Below are the code and all the weights of a small trained network. Each question names an input and a class and asks about switching units off, where a switched-off unit gives its printed mean instead of its output.

import numpy as np


def w(rows, s, z=0):
    codes = np.array(rows[::2]) - 128.0
    scale = np.full(codes.shape[1], s)
    scale[-1] = z or s
    return codes * scale


def norm(h):
    return h / np.sqrt((h * h).mean(-1, keepdims=True) + 1e-5)


def f(y):
    return y / 2 * (1 + np.tanh(0.7978845608 * (y + 0.044715 * y**3)))


def log_softmax(a):
    a = a - a.max(-1, keepdims=True)
    return a - np.log(np.exp(a).sum(-1, keepdims=True))


def net(x, mask):
    res = np.array(x, float).reshape(1, 7) / 4 @ E
    u = 0
    for l in range(2):
        y = f(norm(res) @ A[l][:, :-1].T + A[l][:, -1])
        res = res + np.where(mask[u : u + 11], y, B[l][:, -1]) @ B[l][:, :-1]
        u += 11
    return log_softmax(norm(res)[-1] @ U[:, :-1].T + U[:, -1])


A, B = {}, {}
E = w([
[13,114,152,152],'x0',
[157,157,254,97],'x1',
[131,116,135,151],'x2',
[127,131,129,126],'x3',
[126,136,126,110],'x4',
[137,38,131,51],'x5',
[128,136,124,114],'x6',
],0.0098)
A[0] = w([
[116,25,137,85,23],'0.n1',
[155,113,196,115,71],'0.n2',
[126,92,54,139,66],'0.n3',
[157,53,117,79,61],'0.n4',
[83,94,36,130,51],'0.n5',
[2,91,133,107,3],'0.n6',
[34,110,131,70,73],'0.n7',
[143,132,209,74,81],'0.n8',
[135,79,53,131,84],'0.n9',
[116,41,137,87,42],'0.n10',
[130,47,140,88,23],'0.n11',
],0.015,0.0056)
B[0] = w([
[90,245,120,166,212],'0.n1',
[94,96,153,35,201],'0.n2',
[91,93,121,108,212],'0.n3',
[145,197,92,91,204],'0.n4',
[41,113,138,78,251],'0.n5',
[253,71,100,183,254],'0.n6',
[151,122,138,186,229],'0.n7',
[88,83,138,94,253],'0.n8',
[101,78,141,68,229],'0.n9',
[115,194,154,151,200],'0.n10',
[125,189,123,152,179],'0.n11',
],0.014,0.0047)
A[1] = w([
[105,160,86,152,166],'1.n1',
[126,73,206,148,87],'1.n2',
[91,110,182,109,191],'1.n3',
[85,108,135,122,94],'1.n4',
[81,159,198,107,253],'1.n5',
[124,173,157,154,55],'1.n6',
[82,118,161,198,30],'1.n7',
[159,48,152,207,98],'1.n8',
[126,121,95,164,139],'1.n9',
[84,226,124,144,106],'1.n10',
[253,103,73,26,44],'1.n11',
],0.016,0.0035)
B[1] = w([
[64,179,189,10,169],'1.n1',
[143,73,91,166,191],'1.n2',
[102,36,110,135,210],'1.n3',
[115,68,120,184,154],'1.n4',
[55,95,139,142,254],'1.n5',
[118,141,164,70,154],'1.n6',
[203,183,99,181,162],'1.n7',
[205,202,19,109,200],'1.n8',
[90,187,128,18,155],'1.n9',
[127,255,232,173,203],'1.n10',
[194,168,67,227,224],'1.n11',
],0.0096,0.0072)
U = w([
[75,17,112,116,253],'0',
[97,233,163,150,38],'1',
[247,109,39,211,75],'2',
],0.014,0.004)

Each question gives the input, the list of numbers given to net, and the class t.
The units are the neurons (one row each of A and B). Each row of codes is followed by its name. A weight is (code - 128) times the scale printed after its matrix; where a second scale follows, it is the last column's (A, B and U).
mask holds one flag per neuron, layer by layer. A switched-off neuron (its flag False) gives its mean, the last column of its row in B, instead of its output. The means were averaged over made-up inputs and are rounded, as every weight is.
A unit's drop is (log p(t) with every unit on - log p(t) with that unit switched off) / (log p(t) with every unit on - log p(t) with every unit switched off).
The circuit of an input: a set's keep is (log p(t) with only the set's units on - log p(t) with every unit switched off) / (log p(t) with every unit on - log p(t) with every unit switched off). Starting from the 12 units with the biggest drops (on a tie, the unit counted first), units are removed one at a time, each time the one whose removal leaves the highest keep (on an exact tie, the one counted first), for as long as the keep stays at least 0.8.
circuit, biggest first: the units of the circuit, biggest drop first
top k neurons: the k neurons with the biggest drops, biggest first
k most important neurons of layer l: the k neurons of layer l with the biggest drops, biggest first
drop when u is switched off: that unit's drop, to one decimal
input [-3,-4,6,-2,-6,-5,-4], class 1: 2 most important neurons of layer 1 => [1.n1 1.n3]
input [-7,-8,7,2,1,6,-8], class 0: circuit, biggest first => [0.n9]
input [8,-1,-3,-6,3,-7,5], class 2: circuit, biggest first => [0.n6 1.n7]
input [8,-1,-8,-5,-5,6,8], class 2: top 2 neurons => [0.n6 0.n7]
input [7,-7,5,-1,-7,8,3], class 1: top 2 neurons => [0.n1 0.n10]
input [7,-6,6,2,2,-5,-2], class 2: 3 most important neurons of layer 1 => [1.n8 1.n7 1.n5]
input [7,-3,-1,1,-3,6,-1], class 2: 2 most important neurons of layer 0 => [0.n6 0.n7]
input [6,-3,-2,7,1,-5,-8], class 2: top 2 neurons => [0.n6 0.n1]
input [-5,5,-6,7,0,-5,2], class 0: top 3 neurons => [0.n6 0.n4 1.n8]
input [-5,8,7,-5,-3,-7,8], class 0: top 3 neurons => [0.n6 0.n1 0.n4]
input [-2,-6,1,2,-7,7,7], class 1: 2 most important neurons of layer 0 => [0.n1 0.n4]
input [8,2,-5,-4,-2,7,-3], class 2: 3 most important neurons of layer 0 => [0.n6 0.n7 0.n5]
input [8,6,2,1,6,-5,-4], class 2: 2 most important neurons of layer 0 => [0.n5 0.n1]
input [6,0,-5,4,7,-4,-2], class 2: circuit, biggest first => [0.n6]
input [2,5,-4,8,-7,7,-3], class 1: drop when 0.n1 is switched off => 0.7
input [2,-1,1,5,1,1,6], class 2: drop when 0.n6 is switched off => 1.1
input [4,7,2,3,4,-6,-3], class 0: drop when 0.n1 is switched off => 0.2
